Here is a tiny trained network, its code and every weight. The questions are about switching its units off for an input and a target symbol, where a switched-off unit gives its printed mean instead of its output.

import numpy as np


def w(rows, s, z=0):
    codes = np.array(rows[::2]) - 128.0
    scale = np.full(codes.shape[1], s)
    scale[-1] = z or s
    return codes * scale


def f(y):
    return y / 2 * (1 + np.tanh(0.7978845608 * (y + 0.044715 * y**3)))


def softmax(a):
    e = np.exp(a - a.max(-1, keepdims=True))
    return e / e.sum(-1, keepdims=True)


def log_softmax(a):
    a = a - a.max(-1, keepdims=True)
    return a - np.log(np.exp(a).sum(-1, keepdims=True))


def net(x, mask):
    ids = ['αβγδεζηθλμπσφψω'.index(c) for c in x.split()]
    T = len(ids)
    res = E[ids] + P[:T]
    u = 0
    for l in range(2):
        r = res
        for j in range(3):
            rows = slice(2 * j, 2 * j + 2)
            q, k, v = (r @ M[l][rows].T for M in (Q, K, V))
            z = softmax(np.where(np.tri(T) > 0, q @ k.T / 2**0.5, -1e9)) @ v
            o = O[l][rows]
            res = res + np.where(mask[u + j], z, o[:, -1]) @ o[:, :-1]
        u += 3
        y = f(res @ A[l][:, :-1].T + A[l][:, -1])
        res = res + np.where(mask[u : u + 12], y, B[l][:, -1]) @ B[l][:, :-1]
        u += 12
    return log_softmax(res[-1] @ U[:, :-1].T + U[:, -1])


Q, K, V, O, A, B = {}, {}, {}, {}, {}, {}
E = w([
[151,128,155],'α',
[142,123,147],'β',
[141,122,147],'γ',
[174,146,153],'δ',
[144,125,147],'ε',
[100,92,139],'ζ',
[168,143,147],'η',
[194,167,148],'θ',
[111,106,129],'λ',
[164,146,137],'μ',
[140,130,126],'π',
[154,164,91],'σ',
[59,85,87],'φ',
[15,182,192],'ψ',
[77,127,4],'ω',
],0.017)
P = w([
[100,86,92],'0',
[90,91,75],'1',
[80,131,101],'2',
[72,158,105],'3',
[66,179,112],'4',
[59,195,119],'5',
[53,213,125],'6',
[47,226,133],'7',
[45,242,147],'8',
[48,254,158],'9',
[73,249,134],'10',
[102,210,86],'11',
],0.0089)
Q[0] = w([
[99,54,62],'0.h1',
[162,130,96],'0.h1',
[8,240,122],'0.h2',
[102,224,172],'0.h2',
[144,167,87],'0.h3',
[189,86,153],'0.h3',
],0.011)
K[0] = w([
[181,97,104],'0.h1',
[62,112,145],'0.h1',
[23,254,151],'0.h2',
[74,194,161],'0.h2',
[170,108,148],'0.h3',
[120,83,177],'0.h3',
],0.011)
V[0] = w([
[71,176,129],'0.h1',
[124,126,149],'0.h1',
[94,100,60],'0.h2',
[186,125,6],'0.h2',
[134,62,134],'0.h3',
[104,128,101],'0.h3',
],0.016)
O[0] = w([
[131,58,27,223],'0.h1',
[214,144,82,104],'0.h1',
[64,106,228,254],'0.h2',
[96,254,202,137],'0.h2',
[81,114,159,81],'0.h3',
[155,162,156,211],'0.h3',
],0.0085,0.0062)
A[0] = w([
[105,152,154,2],'0.n1',
[133,194,141,237],'0.n2',
[96,159,187,185],'0.n3',
[139,199,184,91],'0.n4',
[76,103,118,57],'0.n5',
[219,86,228,185],'0.n6',
[95,136,120,168],'0.n7',
[82,80,44,106],'0.n8',
[77,157,1,122],'0.n9',
[105,205,145,191],'0.n10',
[114,96,183,154],'0.n11',
[186,135,105,219],'0.n12',
],0.0096,0.0089)
B[0] = w([
[104,122,33,127],'0.n1',
[156,79,215,245],'0.n2',
[156,127,147,237],'0.n3',
[90,77,124,178],'0.n4',
[145,169,62,129],'0.n5',
[2,90,105,139],'0.n6',
[213,125,119,177],'0.n7',
[74,208,170,193],'0.n8',
[116,217,179,202],'0.n9',
[106,151,215,248],'0.n10',
[152,147,194,154],'0.n11',
[153,61,139,175],'0.n12',
],0.0096,0.011)
Q[1] = w([
[102,76,19],'1.h1',
[129,108,9],'1.h1',
[188,235,14],'1.h2',
[116,254,197],'1.h2',
[177,9,191],'1.h3',
[109,215,50],'1.h3',
],0.0089)
K[1] = w([
[69,2,187],'1.h1',
[103,10,128],'1.h1',
[146,99,35],'1.h2',
[224,86,115],'1.h2',
[152,221,99],'1.h3',
[211,60,164],'1.h3',
],0.0088)
V[1] = w([
[237,203,154],'1.h1',
[212,6,149],'1.h1',
[252,15,145],'1.h2',
[90,122,219],'1.h2',
[95,190,128],'1.h3',
[96,255,51],'1.h3',
],0.008)
O[1] = w([
[164,146,169,146],'1.h1',
[157,87,89,98],'1.h1',
[154,10,123,104],'1.h2',
[144,148,85,251],'1.h2',
[85,144,123,147],'1.h3',
[94,149,169,58],'1.h3',
],0.012,0.028)
A[1] = w([
[92,127,238,95],'1.n1',
[179,104,107,31],'1.n2',
[77,53,81,169],'1.n3',
[9,139,167,90],'1.n4',
[110,81,138,228],'1.n5',
[121,194,120,127],'1.n6',
[109,71,84,2],'1.n7',
[245,193,184,92],'1.n8',
[155,102,72,122],'1.n9',
[113,123,185,222],'1.n10',
[125,51,134,178],'1.n11',
[141,180,154,69],'1.n12',
],0.011,0.0098)
B[1] = w([
[107,126,95,210],'1.n1',
[59,67,179,134],'1.n2',
[83,176,79,144],'1.n3',
[171,104,100,191],'1.n4',
[167,172,132,144],'1.n5',
[127,92,148,226],'1.n6',
[5,68,204,129],'1.n7',
[118,90,149,250],'1.n8',
[23,98,119,147],'1.n9',
[140,168,137,195],'1.n10',
[146,134,83,151],'1.n11',
[123,81,112,202],'1.n12',
],0.014,0.021)
U = w([
[84,199,102,165],'α',
[124,88,122,61],'β',
[170,250,156,176],'γ',
[101,170,125,73],'δ',
[107,136,112,129],'ε',
[101,121,118,69],'ζ',
[142,163,101,177],'η',
[221,142,165,78],'θ',
[62,123,133,5],'λ',
[173,117,105,182],'μ',
[95,127,123,54],'π',
[32,172,206,149],'σ',
[88,128,127,41],'φ',
[159,105,98,175],'ψ',
[96,108,129,27],'ω',
],0.014,0.011)

Each question gives the input, a string of symbols that net reads in full, and the target symbol t.
The units are the heads (2 rows each of Q, K, V and O) and the neurons (one row each of A and B). Each row of codes is followed by its name. A weight is (code - 128) times the scale printed after its matrix; where a second scale follows, it is the last column's (O, A, B and U).
mask holds one flag per unit, layer by layer, with each layer's heads first. A switched-off unit (its flag False) gives its mean, the last column of its rows in O or B, instead of its output. The means were averaged over made-up inputs and are rounded, as every weight is.
A unit's drop is (log p(t) with every unit on - log p(t) with that unit switched off) / (log p(t) with every unit on - log p(t) with every unit switched off).
The circuit of an input: a set's keep is (log p(t) with only the set's units on - log p(t) with every unit switched off) / (log p(t) with every unit on - log p(t) with every unit switched off). Starting from the 12 units with the biggest drops (on a tie, the unit counted first), units are removed one at a time, each time the one whose removal leaves the highest keep (on an exact tie, the one counted first), for as long as the keep stays at least 0.8.
circuit, biggest first: the units of the circuit, biggest drop first
most important unit: the unit with the biggest drop
k most important neurons: the k neurons with the biggest drops, biggest first
k most important neurons of layer l: the k neurons of layer l with the biggest drops, biggest first
heads that matter: for each layer, one digit per head in row order, 1 if its drop is at least 0.15 and else 0, layers parted by /
input α φ π, target γ: most important unit => 0.n9
input γ σ π, target θ: 2 most important neurons => [0.n8, 0.n9]
input ζ λ α ω ω λ ω δ σ ω π α, target σ: circuit, biggest first => [0.h2, 1.n8]
input π σ ω θ μ μ δ λ θ σ λ, target θ: circuit, biggest first => [1.h1, 0.n8, 1.n1, 1.n9]
input θ α μ σ ω δ, target σ: circuit, biggest first => [1.n8, 1.n4]
input μ α π σ β δ, target θ: 3 most important neurons of layer 1 => [1.n1, 1.n12, 1.n3]
input η π η ω ω μ σ θ, target θ: circuit, biggest first => [0.h2, 0.n2, 0.n8, 1.h1]
input σ π π δ σ σ γ θ σ ε α ψ, target α: circuit, biggest first => [0.h2, 0.n2, 1.n8, 1.n4]
input φ ω η σ, target σ: heads that matter => 000 / 000
input ψ λ ω ω, target α: 4 most important neurons of layer 1 => [1.n4, 1.n8, 1.n1, 1.n10]
input α δ φ α, target γ: heads that matter => 100 / 000
input μ δ ε η, target ψ: 2 most important neurons of layer 0 => [0.n8, 0.n9]
input π α γ δ μ λ α α δ ω ε, target σ: circuit, biggest first => [0.h2, 1.h1]
input μ ω δ α λ ζ ω α α α μ, target ψ: circuit, biggest first => [0.h2, 0.n8]
input ψ α α β ω φ, target α: heads that matter => 010 / 100
input μ ζ ψ π μ, target α: 2 most important neurons of layer 1 => [1.n8, 1.n4]
input γ α μ ω α δ π λ π σ ω λ, target σ: most important unit => 1.h1
input ω ω ω ω λ β φ ε ω ω η, target σ: heads that matter => 010 / 000
input ω μ λ π σ π, target θ: heads that matter => 010 / 100
input λ ψ ε β, target α: heads that matter => 010 / 100
input ω ω ζ, target σ: 2 most important neurons => [0.n3, 0.n11]
input ω α λ, target σ: circuit, biggest first => [0.h2]
input ω ω π ω π, target σ: heads that matter => 010 / 000
input ω μ λ ε δ ω π σ, target σ: heads that matter => 000 / 001
input σ σ ε α, target θ: 2 most important neurons => [0.n2, 0.n8]
input δ σ α μ, target θ: 2 most important neurons => [0.n8, 1.n1]
input π η ε ζ α ζ, target α: most important unit => 0.h2
input ω μ η α μ α μ α σ ω π μ, target σ: heads that matter => 000 / 101
input φ α ε, target γ: 4 most important neurons of layer 1 => [1.n12, 1.n8, 1.n6, 1.n4]
